Below is a small trained network, with its code and all its weights. Each question gives an input and a class and asks what happens when units are switched off, that is, made to give their printed mean instead of their output.

import numpy as np


def w(rows, s, z=0):
    codes = np.array(rows[::2]) - 128.0
    scale = np.full(codes.shape[1], s)
    scale[-1] = z or s
    return codes * scale


def norm(h):
    return h / np.sqrt((h * h).mean(-1, keepdims=True) + 1e-5)


def f(y):
    return np.maximum(y, 0)


def log_softmax(a):
    a = a - a.max(-1, keepdims=True)
    return a - np.log(np.exp(a).sum(-1, keepdims=True))


def net(x, mask):
    res = np.array(x, float).reshape(1, 4) / 4 @ E
    u = 0
    for l in range(3):
        y = f(norm(res) @ A[l][:, :-1].T + A[l][:, -1])
        res = res + np.where(mask[u : u + 12], y, B[l][:, -1]) @ B[l][:, :-1]
        u += 12
    return log_softmax(norm(res)[-1] @ U[:, :-1].T + U[:, -1])


A, B = {}, {}
E = w([
[118,76,161,30,114],'x0',
[126,232,200,83,117],'x1',
[2,130,110,169,191],'x2',
[123,137,120,125,121],'x3',
],0.0061)
A[0] = w([
[109,217,199,102,172,2],'L0N1',
[88,66,131,9,131,188],'L0N2',
[102,140,102,138,83,133],'L0N3',
[145,86,148,161,153,157],'L0N4',
[130,130,139,151,173,80],'L0N5',
[38,144,145,131,171,69],'L0N6',
[180,204,198,113,84,111],'L0N7',
[206,92,2,90,118,199],'L0N8',
[242,111,89,132,102,113],'L0N9',
[38,93,110,149,137,121],'L0N10',
[106,163,111,114,106,92],'L0N11',
[194,102,135,113,159,99],'L0N12',
],0.0067,0.0015)
B[0] = w([
[144,101,202,165,2,212],'L0N1',
[62,97,99,37,170,253],'L0N2',
[173,110,147,149,116,144],'L0N3',
[118,168,97,147,105,166],'L0N4',
[173,137,128,129,77,149],'L0N5',
[114,63,155,184,55,216],'L0N6',
[193,135,71,117,228,239],'L0N7',
[60,135,183,178,96,232],'L0N8',
[100,155,217,145,95,227],'L0N9',
[169,126,34,131,164,224],'L0N10',
[139,124,149,147,123,147],'L0N11',
[78,172,112,124,86,172],'L0N12',
],0.0092,0.0042)
A[1] = w([
[106,131,162,126,172,85],'L1N1',
[73,91,176,108,96,137],'L1N2',
[233,116,120,133,210,64],'L1N3',
[91,132,187,166,122,41],'L1N4',
[54,129,166,189,103,87],'L1N5',
[142,55,103,68,140,107],'L1N6',
[30,15,168,23,43,165],'L1N7',
[155,124,34,125,182,52],'L1N8',
[117,133,154,16,175,85],'L1N9',
[185,114,130,64,136,2],'L1N10',
[124,57,65,35,165,51],'L1N11',
[159,84,99,1,172,113],'L1N12',
],0.0074,0.0016)
B[1] = w([
[136,149,124,125,120,134],'L1N1',
[130,185,74,150,173,183],'L1N2',
[67,214,114,127,160,150],'L1N3',
[107,125,127,140,72,159],'L1N4',
[200,101,149,140,65,189],'L1N5',
[82,142,166,127,66,165],'L1N6',
[131,247,197,98,241,254],'L1N7',
[122,45,83,95,154,153],'L1N8',
[221,32,94,124,126,182],'L1N9',
[124,66,138,165,129,149],'L1N10',
[101,116,243,144,6,179],'L1N11',
[159,71,34,189,116,185],'L1N12',
],0.012,0.0076)
A[2] = w([
[119,219,179,107,163,201],'L2N1',
[226,56,69,61,95,77],'L2N2',
[137,252,108,94,213,13],'L2N3',
[166,138,139,160,148,254],'L2N4',
[42,140,182,153,73,122],'L2N5',
[199,57,58,133,178,154],'L2N6',
[92,47,144,164,70,147],'L2N7',
[156,111,241,119,132,165],'L2N8',
[71,163,157,127,91,120],'L2N9',
[51,157,161,158,111,229],'L2N10',
[13,95,126,78,130,83],'L2N11',
[73,76,142,89,255,54],'L2N12',
],0.0091,0.00096)
B[2] = w([
[91,112,141,133,202,255],'L2N1',
[43,105,25,209,125,187],'L2N2',
[89,160,247,107,217,237],'L2N3',
[119,93,188,55,73,194],'L2N4',
[181,108,97,116,71,202],'L2N5',
[37,79,76,44,143,200],'L2N6',
[168,208,171,87,175,213],'L2N7',
[85,138,56,151,151,239],'L2N8',
[167,67,75,155,154,179],'L2N9',
[182,102,94,64,82,197],'L2N10',
[178,161,162,190,81,172],'L2N11',
[191,158,126,162,36,195],'L2N12',
],0.011,0.0062)
U = w([
[186,130,138,172,9,150],'0',
[75,164,206,120,208,207],'1',
[19,48,13,131,143,2],'2',
],0.011,0.00078)

Each question gives the input, the list of numbers given to net, and the class t.
The units are the neurons (one row each of A and B). Each row of codes is followed by its name. A weight is (code - 128) times the scale printed after its matrix; where a second scale follows, it is the last column's (A, B and U).
mask holds one flag per neuron, layer by layer. A switched-off neuron (its flag False) gives its mean, the last column of its row in B, instead of its output. The means were averaged over made-up inputs and are rounded, as every weight is.
A unit's drop is (log p(t) with every unit on - log p(t) with that unit switched off) / (log p(t) with every unit on - log p(t) with every unit switched off).
The circuit of an input: a set's keep is (log p(t) with only the set's units on - log p(t) with every unit switched off) / (log p(t) with every unit on - log p(t) with every unit switched off). Starting from the 12 units with the biggest drops (on a tie, the unit counted first), units are removed one at a time, each time the one whose removal leaves the highest keep (on an exact tie, the one counted first), for as long as the keep stays at least 0.8.
units of the circuit, in order: the units of the circuit, biggest drop first
k most important neurons: the k neurons with the biggest drops, biggest first
k most important neurons of layer l: the k neurons of layer l with the biggest drops, biggest first
drop of u: that unit's drop, to one decimal
input [-6,0,5,-4], class 2: 2 most important neurons	(L0N10; L0N9)
input [3,-7,-2,-2], class 1: units of the circuit, in order	(L1N7)
input [0,1,-7,-3], class 1: 2 most important neurons	(L0N6; L0N1)
input [2,8,-6,3], class 2: 2 most important neurons	(L0N7; L1N7)
input [-6,1,6,6], class 0: 2 most important neurons	(L0N7; L0N6)
input [8,1,-2,-8], class 2: 2 most important neurons	(L1N9; L1N12)
input [-7,-3,1,3], class 2: 2 most important neurons	(L1N7; L0N1)
input [3,8,-8,0], class 2: 2 most important neurons	(L0N7; L1N7)
input [1,-6,-5,-2], class 1: 2 most important neurons	(L1N7; L1N11)
input [1,-2,1,-6], class 0: 2 most important neurons of layer 0	(L0N10; L0N1)
input [-7,0,8,-8], class 2: 2 most important neurons of layer 0	(L0N10; L0N9)
input [8,-3,8,3], class 0: 2 most important neurons	(L1N11; L0N10)
input [8,2,-3,-5], class 2: 2 most important neurons	(L1N9; L1N12)
input [4,4,-8,-2], class 2: most important neuron	(L0N7)
input [4,-3,4,-4], class 0: drop of L1N11	0.2
input [0,8,5,4], class 0: drop of L0N2	1.0
input [8,-8,3,5], class 0: drop of L1N11	0.4
input [0,-1,2,-8], class 2: 2 most important neurons of layer 1	(L1N7; L1N8)
